Each row has a class, written after it.
-13  -3  12   5   9   0 -11 -14  17  12  -8 -46   8   9 -11  -7 -18 -10   7  17  17  -7 -11   6 -10  36   7 -10   0 -20   4   6   1   9  17  15   9  13  -7 : samo
-12   0  15  11   8 -20  -6  -6  15   5   9 -23   5   8  -7  -3  -7 -21  -1   9  16  -1 -20   1 -18  41  15  11  19   5  -2   4  -3  10   3  16  15   0 -19 : nivel
-14  -9  20   0  -2  -3   2  -5 -14  15 -18 -25   3  18 -17  13 -17   2  -2  21  -2 -18   1  13  -3  12  37 -21   0 -31   7   8   6  11  30  14   4   0 -14 : samo
 -8   1   6   1  -4 -10   1 -15  -5   1 -11 -29 -14  13 -14   6 -20   0  -1   6   7  -7 -10  -3  -4  -2  23  -4  10   1  -3  -5  -8  -3  10  19   0   0 -13 : rof
 -6   7   2   9 -12 -14  -5   6   3  -2  -7   3   2  -3  -2   7  -9 -12 -12   8  -4   4 -14  -2   2  27  20  12   1   4   5   4  -3   7  12  14   3  -8  -9 : nivel
  0 -69  -4  -3  48 -17  11 -23   8  19 -15 -48 -34  12 -30 -19  20 -35 -29  -8 -10   1 -59 -33 -77  58   4  29 -14 -36  -8  -7  -9 -35 -13 -12   4  24 -15 : rof
-14  44  -8  14 -57  21  31   9  18  -2   1  27 -12 -25   8  11   3  21 -17 -21 -48   1  30   7  47  -4   3 -51  -2 -45  25  10   4  25  15 -16 -45 -48  -8 : samo
 -5   5  23   7   6 -14 -11  -2  25   7   8 -32   5   3  -6 -11 -11 -17  -8  23  21  -8 -27   2 -14  47  16  17  11   4   1   6   3  22  17  14  23   4  -6 : nivel
 -2  -8  18   5  -8  -3   0   2 -11   0 -19 -22  -1  20 -18  -3 -16 -14 -10  24   5 -13  -2  14   3  10  21  -9   0 -19  13 -16   0   9  35   8   8   2 -12 : kupi
-12  12  10   5   1 -17 -10 -24  19   0   5 -44  -3  13 -19 -24  -2  -9   3  22  14 -12 -20  -4 -15   4   8   5  -2  -5   3   2   0   9  10   3  25  -1   0 : Pel
-12  -2  -1   6 -12   8   9  -7  -5   0 -20   5  -6 -12   0 -11 -20 -17 -15  -8  -4  -8  -5  19  16   8  26   5   5  -8   3  12  -4  -2   9  11   6   0 -17 : vukas
  0 -10   7   6  18  20  13   4  56 -12 -14 -12   3 -36  -5  89  65 -28  -5 -15 -15  33   1  12 -45  49  32  36  29   3 -13  26   5  28 -20  18 -22 -63 -11 : nivel
-10  -3   3   7  16  10  -2 -19  21   9   3 -27  -3   4  -1 -33 -22 -25   0   3  19  -8 -19  12 -13  26   1   9  11   0  -6  11  -7   6   3   8  28  13  -7 : vukas
  2   9 -12 -17 -17  21  21  27 -26  -7  -1  81   6  -5   0  65 -19  -8   7 -10 -12  -2  43  30  38 -24 -34   5  38  41 -28  22 -20 -10   1  24  -7  37 -29 : vukas
-18  18 -18 -16  -5 -27  22 -60  -1  -1 -14 -76  -8  10   6  27 -16 -51  -3   2  18  -9   6 -18  29   1  24 -51  -4  17   5 -11 -22  -4 -23  32   5  34 -28 : Dute
 -4  -9  26   8   4 -19 -12 -14   5   4   3 -48  -3  15 -14 -20 -17  -9  16  20  14 -12 -16   9 -17  19  14  -1  19 -16   2   0   0   4  14   0  15  -1  -7 : rof
 17  29  20  -8   7  10 -15 -12  21 -27 -21 -39  24 -14 -11 -32 -31 -22  -6  -3  13  -2   0  60   3  21  22   8  -6   1  -1   4  -4  -8   3  32  -3  -2 -12 : vukas
  1  -7 -13  -4 -19 -13  -9  -8  -7   1  -9   4 -17  -3   0 -19  -2 -10 -10  13 -20  -9  11   9 -13   3  14 -16   1 -17  17   0  -1   7   3   2 -12   4 -16 : Dute
-22   9  10   8   4 -16 -11 -26  13   1   5 -25  -5   4 -13  -9   9   1  -9   0  22 -12 -19  -3 -12   6   6  13 -15  -5   1  -2   2   3  -4  14  20   6 -18 : Pel
 -3 -17  -3   8  -9   5   5  10  -7  -2 -23  -8 -10  21 -12   4   3 -12  -9  22 -16  -6  -2   8  -7   4  13 -12   8 -24  11 -11  -2   6  33   2   5 -17  -2 : kupi
  2 -17  24   7 -10   0  -4   0 -11   9  -4 -23  -6  11 -13   5  -9  -6  -4  17  -7  -8   3   4  -8  12  16  -1   7 -21  16  -2  -3   4  16   6  -9  11 -18 : rof
  0  -2   5   9  -7  11   2   9 -15  -4 -31   3  -7   2 -12   4  -2 -10 -18  21 -12 -11  -2  10  -9  17  26  -1 -11 -19  16  -8 -10   6  41  -4  -4  -6  -9 : kupi
-22   9 -20 -32  -2  38  21 -43  -6  22   1 -79  31 -12  10  51  18 -64  80  22  47  17  53  22  59   7  -6   2  41  19 -34   5 -14  19 -15  45  29   8 -60 : vukas
-21  -2 -13   8 -18  18  22   0  12  -3  -2  24   2   0  16  42  -3 -14 -10 -31   1  -6  23  24  61   2 -16 -25  32   1  -7   7  -2  -1 -23  54   5  12 -51 : vukas
  2  23  14   3 -55  53  30  39  42 -27 -25 -41 -13 -64  14  -4  44  -8 -70 -36 -18  42  -4  29  28  25 -18  15 -16  15  -1  -5 -12   5 -34  22 -48 -16  39 : vukas
 12 -39  32  12  18  -7 -12 -27 -31  10 -42 -33  -6  33 -42  14 -24 -24 -20  53   2  20  18  15 -35   8  23  21 -10 -22  36  20  12 -16   8 -33 -14  45  -7 : kot
-11  -9   1  -2  10 -25 -10 -18  18   7   7 -38 -11   4  -4 -27  -8 -15   9  17   0  -5  -8  -3 -12  16   0 -13   4 -15   8   2   4   7  -9   7  11  14  -7 : Dute
 -4 -10 -11 -13 -21  -2  19 -24 -62  23  56  59 -22  -3  10  16  33 -26 -13  21 -21 -44  -4  -6  14 -46  13 -73 -69  18   7  -8   8  24  -1 -38 -18   7  14 : Pel
 -6   3   6   7  -1  -4   5 -13  -5  -7 -10 -17  -1   7  -6 -20 -27 -28  -6   3   7  -9  -7  29   7   8  19  -4  13  -2  -3   4  -9 -10  13  13  14   7 -14 : vukas
 -9  15   8 -34  -9 -15   7  -9 -37  -6  -9  20  34 -13  -6  -4 -25  13  16 -36  11 -28   9  31   3  -3  27 -33  -9   3 -25   1   1  -3 -28  16 -14   8 -22 : samo
 -4 -15 -12   3 -19 -23  -7  -7   0  -6 -12  -9 -14 -11 -10 -16  -8 -25   2  11 -17  -3   2   4   3  16  26  -6   0 -12  12  -2   0   1   4  11  -9  13 -14 : Dute
 27  -9 -25 -10 -18  44 -20   1  35  -1 -21 -28 -15 -26  12 -15   4 -11 -46  33 -30 -24 -34  -9  -7  19 -13 -16 -20 -39  -5  20  -7  22  14  16   4 -32  20 : vukas
-21  28  -5   5 -39  16  39 -25 -23 -29 -18 -15  12 -22  29  46  19 -15 -44 -30  15 -13  20   3  47  20  -7 -60  25  14 -16 -24 -40 -27 -17  26 -41  29 -26 : samo
 -9 -11   6   5  -4 -14   2   1  -3   3  -2  -3   1  14  -5  19   1 -14  -6   9  -2   4  -9  -1  -9  19  22  10  17   1  -1   0   1   7   8  21  10 -10 -15 : nivel
 -2 -20  -2  -1 -14 -13  -1  -4   3   2 -11 -25  -8  10  -9  -8  -7 -21  -1  13 -19  -1  10   0   0  16  23  -9   2 -21  22  -8   3   8   3  18   3  13 -14 : Dute
 -7  20 -32  -9 -16 -37  -6 -29 -88 -17  24  47 -25 -35  20  30  35 -20  -7   3  57 -77 -30  38   7 -21   8 -46 -11  42 -22 -34 -29 -29  24  -8   2 -27 -49 : Pel
-28  11 -34  12 -13 -43  17 -45   0   3  -6 -25 -54  -4  -7 -44 -36 -14 -19 -32  27  -8 -55  -6   8 -40  -2 -25 -34  12  29   3 -11 -43   5  14 -15  44 -36 : kot
  2  16 -23 -16 -67 -50 -47  -2 -28 -14 -45 -59  -4   3 -47  28  -2 -17  29  23  25  -6  14  44  28 -18  -5  31   7 -30   3  -4 -13 -17  28  64  20 -20 -92 : Pel
  0  15   0 -21   6  -1  -9   3  23  -3  -5 -68 -16 -56 -17  23  -1 -21  33  21  38 -41 -55 -20 -46 -12  26  44  20  -7 -30  15 -35  12  85  37  -4 -58 -58 : kupi
 -4  -5  -4  12 -11  17  10   5  -2   1 -11  -3  -8   2  -2 -18 -19 -27 -19  11  -9  -4  -4  11  11  10  25  -5  11  -1  -1   6  -4   6  13   4   0 -11  -6 : vukas
  1 -10  21  13 -15 -14 -11  18 -12   0   1  12   6   7  -3  -2  -6  -5 -11  22  -3  -3 -11  10 -16  22  25  21  18  -2   8   1   4  12  29   0   8 -15  -1 : nivel
-15  -1 -16  11  -7 -17  10 -37   7  -5  43  -3 -20   9  -3  11  31 -34  -1  -6  27   0  -2   8  14  -7 -37 -11   6  26   1 -27  -7 -19  -3   3  -2  23 -25 : Pel
 22 -20 -21   0  -3   4  14 -24 -31   7  -5  -8   2  44 -15  34  -7 -40  42  18  -1   4  36  35   6  -6  21 -38 -10  -6  36 -17  20  10  -2 -30  26 -21   0 : kot
 -8  -3  14  10 -12  -8   1   2 -11   6   4  -2   5   6  -2  13  -8 -14  -9  22  -3  -3  -4  -6   9  26  23  -1   8   0   8  -1  -2  13  14   9   5   0 -11 : nivel
  0  49  15 -20   7  35  15  -7  20 -11 -12 -24  11  -9  27 -43  26  42 -63 -16   8  -2 -12  -4  -9   3 -13  -1 -35   8  13 -26   7   2 -27 -13   1 -29  45 : Pel
 14  -8 -12  -6  11   4   7 -19 -48  10  17 -28  -4   3   2  -4   4 -37  39  30  26 -15   5  24 -14  -4 -12 -34  -3   8  21 -14  -9 -17   3 -38  -4  -1 -19 : kot
-24 -20 -13   2  67   7   6 -25   0  39   5 -32   7  -3   3  88  -3 -35  37   6   3 -17  -9 -28  19  31  -8 -39 -33 -29  22  15 -12 -20   6  35  -4   6 -70 : samo
 -1   6  17  12   0 -12 -13   2  15   2   4 -12   3   1  -3  -4 -11 -16 -20  15  18   0 -18   2 -22  42  13  20  12  14   6   5  -2  16   9   2   4  -3  -8 : nivel
 -9  21   5  11 -26  24   8  28  21 -18  -8  -8 -18 -26  15 -34  32  45 -39  -1 -15  12 -23 -16 -11 -30   5  32  10  -4  16 -17   5  -3  22 -11 -22 -85  35 : Pel
 -9 -14  19   2   5 -14  -4 -17  -8   9 -14 -30 -13  14 -20   2 -19  -8  -7  16   7 -12 -11   4  -7   8  30   2   3 -11   5   2  -2  -3  17  21  -1  23 -26 : rof
-19 -60  24  -4  -5  -7  17 -27 -15   5  -9 -26   0   7 -32  17  -1 -11  12   3   2 -42 -10   5   7  59  34 -27  32 -15 -27  -2 -18  -5 -19  62  31 114 -17 : rof
-11   6  11   5   0 -23  -5 -21  11   5   4 -46  -4  14 -26 -21  -7 -20   9  25  17 -21 -21  -3 -11  16  20  -2  -3  -2   3   2   0  13  11   1  32   7  -3 : Pel
  5 -17   0 -19  26  -1  -6 -29 -26  -3 -27 -30  14 -15 -22  30  -5 -19  25  11  -9  -6  -9  -6 -19  15  20 -13 -39 -17  -1  -8 -16 -12 -13 -10  -1 -11   8 : kupi
  2 -11  -9  -1  45  -4  19 -26  24  -3  39  10 -15  22 -16  46   2 -63   4  -9  23  32  24  35  -2 -15 -37   5  51  37 -30   5   5 -23 -26   0 -34 -21 -52 : vukas
 -4 -14  16   6 -13   0   3  -2 -12   0   1 -15  -2  10  -4   3  -4  -2   2  14  -5 -18   0   7   8   7  24 -16  14 -14   0  -8  -2   6  15  17   0   7 -10 : rof
 18 -28 -31 -36 -14   9  -3 -34 -41   5  28  45  16 -13   6   1   6 -32  17  13   7  15  69   7  51  23 -42 -11  -4  20  -7 -41   9  -8 -50 -27 -31  53 -20 : Dute
-19   7  14   9  10 -20 -12 -26  16   3   5 -50  -3   8 -22 -16  -2 -16   3  27  22  -8 -21 -10 -12  10   8   9  -1   1  -1   5   0   4   4   5  18   7 -10 : Pel
 36  43 -43 -28  12  29 -17  -3   7   1  29  56  22 -50  14  13 -16 -42  13  -1  35 -14  12  14  -1  44 -39 -10 -41  56 -19  -6  -6  19   0 -49 -44 -16 -15 : samo
  0  -2 -29 -32  30 -37   6 -32  -4 -21 -22  -8 -18 -23 -45  21 -25 -36   1 -24  21 -27 -50  14  -3  10  47 -20 -45  26 -40 -18 -10 -24  -8  39  -8   2 -22 : kupi
 28 -53 -15 -47 -10   1  48  11  22  10 -19  40 -20  44  -5  46  43  -5 -31 -39 -66   6  40  41   3 -12  -9  -1   2 -53  45 -12  38  -2   8  34  16  17 -24 : Dute
  8   2  -3 -33  45  -8  -5 -57  21  13  36 -37  -9 -35   1 -23 -16 -48  46  49  49 -68 -37  34 -26  -1  -4 -19  71   5 -40  49 -14   3  44   2  10  -5 -55 : vukas
-11  20 -21   3   0  -9   6  -2  30 -48 -17 -27   3  -8   3  40   8   2  14 -63  15  35  -3  33   3 -10 -47  21  56  12 -37 -14 -28 -51 -46  53  13 -60 -16 : vukas
-10  10 -35 -15  -3 -25   3 -24 -15 -15   6 -40   3   6  16   8 -35 -28  19  28   9  18   9 -36  72 -38 -16 -38   7  41  -9 -35 -10 -31 -19  24 -18  -7   6 : Dute
  -2   44    5   -6   28  -15   12    5   43  -14  -42 -100   -7   -6  -40  -17  -21  -23   14  -10    2   30  -30   19  -23   -2   18   16  -37   -9   13   21   -4  -25   -1   40  -13   -7  -27 : kot
-13   4   9   9 -25  -9  -3  -9 -12  -5  -8 -14  -4  13 -21 -16  -2   2 -14  19  -7  -8   1   1  13  -4  25  -7  -9  -6  11 -10   3   4   4   9   6   8   3 : Pel
  7  35 -35 -24 -13   1  -2 -45  32 -13  19  13  16   2  12  -4   0 -17 -14 -37   6  -5  -1  -1 -19  26 -14 -36 -14  30 -34  -1 -10  29 -64  20   3  13   0 : nivel
-10 -16   6  11  20  17   0 -17  20  12   6 -23  -2   3   0 -29 -13 -22   3  13  10   4 -12   7  -6  25  -1  12  12  -7  -3   9   3   6   0  -5  24   2   7 : vukas
